Below is a small trained network, with its code and all its weights. Each question gives an input and a target symbol and asks what happens when units are switched off, that is, made to give their printed mean instead of their output.

import numpy as np


def w(rows, s, z=0):
    codes = np.array(rows[::2]) - 128.0
    scale = np.full(codes.shape[1], s)
    scale[-1] = z or s
    return codes * scale


def norm(h):
    return h / np.sqrt((h * h).mean(-1, keepdims=True) + 1e-5)


def softmax(a):
    e = np.exp(a - a.max(-1, keepdims=True))
    return e / e.sum(-1, keepdims=True)


def log_softmax(a):
    a = a - a.max(-1, keepdims=True)
    return a - np.log(np.exp(a).sum(-1, keepdims=True))


def net(x, mask):
    ids = ['ΔΞΩαβγζθλμτφ'.index(c) for c in x.split()]
    T = len(ids)
    res = E[ids] + P[:T]
    u = 0
    for l in range(3):
        r = norm(res)
        for j in range(2):
            rows = slice(4 * j, 4 * j + 4)
            q, k, v = (r @ M[l][rows].T for M in (Q, K, V))
            z = softmax(np.where(np.tri(T) > 0, q @ k.T / 4**0.5, -1e9)) @ v
            o = O[l][rows]
            res = res + np.where(mask[u + j], z, o[:, -1]) @ o[:, :-1]
        u += 2
    return log_softmax(norm(res)[-1] @ U[:, :-1].T + U[:, -1])


Q, K, V, O = {}, {}, {}, {}
E = w([
[131,74,218],'Δ',
[160,200,194],'Ξ',
[134,90,87],'Ω',
[88,125,78],'α',
[154,189,204],'β',
[84,112,114],'γ',
[140,4,105],'ζ',
[146,142,89],'θ',
[49,143,177],'λ',
[131,152,99],'μ',
[95,30,100],'τ',
[117,152,96],'φ',
],0.024)
P = w([
[127,75,95],'0',
[95,80,83],'1',
[100,3,196],'2',
[96,69,126],'3',
[103,79,126],'4',
[100,95,111],'5',
[124,36,171],'6',
[114,132,67],'7',
],0.0047)
Q[0] = w([
[64,206,10],'0.h0',
[184,36,170],'0.h0',
[151,153,184],'0.h0',
[181,71,114],'0.h0',
[146,178,162],'0.h1',
[141,199,116],'0.h1',
[151,214,146],'0.h1',
[228,96,92],'0.h1',
],0.011)
K[0] = w([
[87,137,101],'0.h0',
[82,130,81],'0.h0',
[85,136,152],'0.h0',
[94,161,196],'0.h0',
[156,214,121],'0.h1',
[83,174,49],'0.h1',
[117,130,246],'0.h1',
[213,136,134],'0.h1',
],0.012)
V[0] = w([
[225,79,133],'0.h0',
[167,213,103],'0.h0',
[229,124,146],'0.h0',
[253,105,100],'0.h0',
[219,176,122],'0.h1',
[77,182,175],'0.h1',
[69,110,88],'0.h1',
[152,255,145],'0.h1',
],0.0093)
O[0] = w([
[102,109,142,114],'0.h0',
[142,183,64,74],'0.h0',
[143,175,220,73],'0.h0',
[98,104,115,110],'0.h0',
[169,137,150,58],'0.h1',
[159,106,254,67],'0.h1',
[162,156,91,197],'0.h1',
[104,96,184,1],'0.h1',
],0.0078,0.0067)
Q[1] = w([
[44,101,208],'1.h0',
[165,98,79],'1.h0',
[190,157,168],'1.h0',
[128,137,197],'1.h0',
[157,127,54],'1.h1',
[67,185,254],'1.h1',
[106,14,52],'1.h1',
[159,60,203],'1.h1',
],0.009)
K[1] = w([
[152,117,84],'1.h0',
[74,54,122],'1.h0',
[134,123,155],'1.h0',
[180,94,192],'1.h0',
[94,58,171],'1.h1',
[246,126,111],'1.h1',
[34,181,80],'1.h1',
[169,68,167],'1.h1',
],0.013)
V[1] = w([
[131,108,223],'1.h0',
[132,171,166],'1.h0',
[191,182,83],'1.h0',
[156,83,75],'1.h0',
[77,150,154],'1.h1',
[125,163,209],'1.h1',
[252,150,83],'1.h1',
[209,137,60],'1.h1',
],0.012)
O[1] = w([
[228,60,34,1],'1.h0',
[76,72,4,55],'1.h0',
[123,86,61,143],'1.h0',
[59,140,174,210],'1.h0',
[16,132,121,126],'1.h1',
[77,145,158,29],'1.h1',
[64,89,148,87],'1.h1',
[253,76,137,145],'1.h1',
],0.005,0.0076)
Q[2] = w([
[192,116,29],'2.h0',
[77,191,111],'2.h0',
[6,139,167],'2.h0',
[86,125,251],'2.h0',
[144,45,108],'2.h1',
[127,153,140],'2.h1',
[200,55,119],'2.h1',
[125,44,136],'2.h1',
],0.015)
K[2] = w([
[224,150,66],'2.h0',
[114,185,110],'2.h0',
[7,149,138],'2.h0',
[109,178,187],'2.h0',
[101,46,148],'2.h1',
[143,121,168],'2.h1',
[149,74,125],'2.h1',
[91,68,164],'2.h1',
],0.016)
V[2] = w([
[146,147,247],'2.h0',
[58,131,123],'2.h0',
[224,107,120],'2.h0',
[146,134,86],'2.h0',
[122,237,165],'2.h1',
[97,66,138],'2.h1',
[164,115,118],'2.h1',
[118,160,74],'2.h1',
],0.012)
O[2] = w([
[145,88,84,2],'2.h0',
[67,109,97,170],'2.h0',
[254,220,133,87],'2.h0',
[129,156,153,158],'2.h0',
[73,83,164,87],'2.h1',
[60,106,79,136],'2.h1',
[87,109,109,122],'2.h1',
[112,78,161,186],'2.h1',
],0.0098,0.0075)
U = w([
[49,56,143,237],'Δ',
[63,143,131,137],'Ξ',
[77,179,221,180],'Ω',
[94,79,37,11],'α',
[204,73,53,82],'β',
[96,54,159,18],'γ',
[176,197,47,196],'ζ',
[131,172,217,3],'θ',
[190,2,128,155],'λ',
[187,97,220,70],'μ',
[189,192,177,23],'τ',
[173,89,218,55],'φ',
],0.016,0.004)

Each question gives the input, a string of symbols that net reads in full, and the target symbol t.
The units are the heads (4 rows each of Q, K, V and O). Each row of codes is followed by its name. A weight is (code - 128) times the scale printed after its matrix; where a second scale follows, it is the last column's (O and U).
mask holds one flag per head, layer by layer. A switched-off head (its flag False) gives its mean, the last column of its rows in O, instead of its output. The means were averaged over made-up inputs and are rounded, as every weight is.
A unit's drop is (log p(t) with every unit on - log p(t) with that unit switched off) / (log p(t) with every unit on - log p(t) with every unit switched off).
The circuit of an input: a set's keep is (log p(t) with only the set's units on - log p(t) with every unit switched off) / (log p(t) with every unit on - log p(t) with every unit switched off). Starting from all 6 units, units are removed one at a time, each time the one whose removal leaves the highest keep (on an exact tie, the one counted first), for as long as the keep stays at least 0.8.
units of the circuit, in order: the units of the circuit, biggest drop first
most important unit: the unit with the biggest drop
which heads matter: for each layer, one digit per head in row order, 1 if its drop is at least 0.15 and else 0, layers parted by /
drop when u is switched off: that unit's drop, to one decimal
input θ λ ζ φ, target Δ: units of the circuit, in order -> 2.h0, 0.h1
input Ω Ω β τ θ, target τ: most important unit -> 1.h1
input α λ λ Ω Ω Δ λ β, target Δ: which heads matter -> 01 / 01 / 10
input Δ Δ Ω ζ, target β: which heads matter -> 00 / 10 / 11
input Ω γ λ Ω φ μ, target Δ: units of the circuit, in order -> 1.h1, 2.h0
input τ Ω λ Ω φ, target Δ: units of the circuit, in order -> 1.h1, 2.h0
input Ξ γ Δ Ω, target ζ: units of the circuit, in order -> 2.h0, 1.h1
input Ω Ω τ, target α: which heads matter -> 11 / 11 / 01
input Ω Δ Ξ, target μ: which heads matter -> 00 / 10 / 10
input α α Ω φ Ω, target ζ: which heads matter -> 00 / 01 / 10
input Ω Ω ζ, target β: which heads matter -> 01 / 01 / 11
input Ω φ Ω Ω φ ζ Ω λ, target Δ: which heads matter -> 00 / 00 / 10
input Ω τ Ξ τ, target α: which heads matter -> 10 / 11 / 01
input ζ Δ φ ζ Δ, target λ: units of the circuit, in order -> 2.h0
input φ Δ Ω Ω Ω λ, target Δ: which heads matter -> 00 / 00 / 10
input Δ φ φ, target Ω: which heads matter -> 10 / 11 / 10
input Ω β λ φ Ω Ω Ξ, target Δ: drop when 0.h1 is switched off -> 1.2
input ζ β τ Ξ, target μ: drop when 2.h1 is switched off -> 0.0
input Ω φ λ ζ Δ μ, target Δ: drop when 1.h1 is switched off -> 1.8
input λ α Ω Ω α Δ, target Δ: units of the circuit, in order -> 2.h0
input Δ Ω φ ζ μ λ θ Ω, target Ξ: drop when 1.h1 is switched off -> 2.1
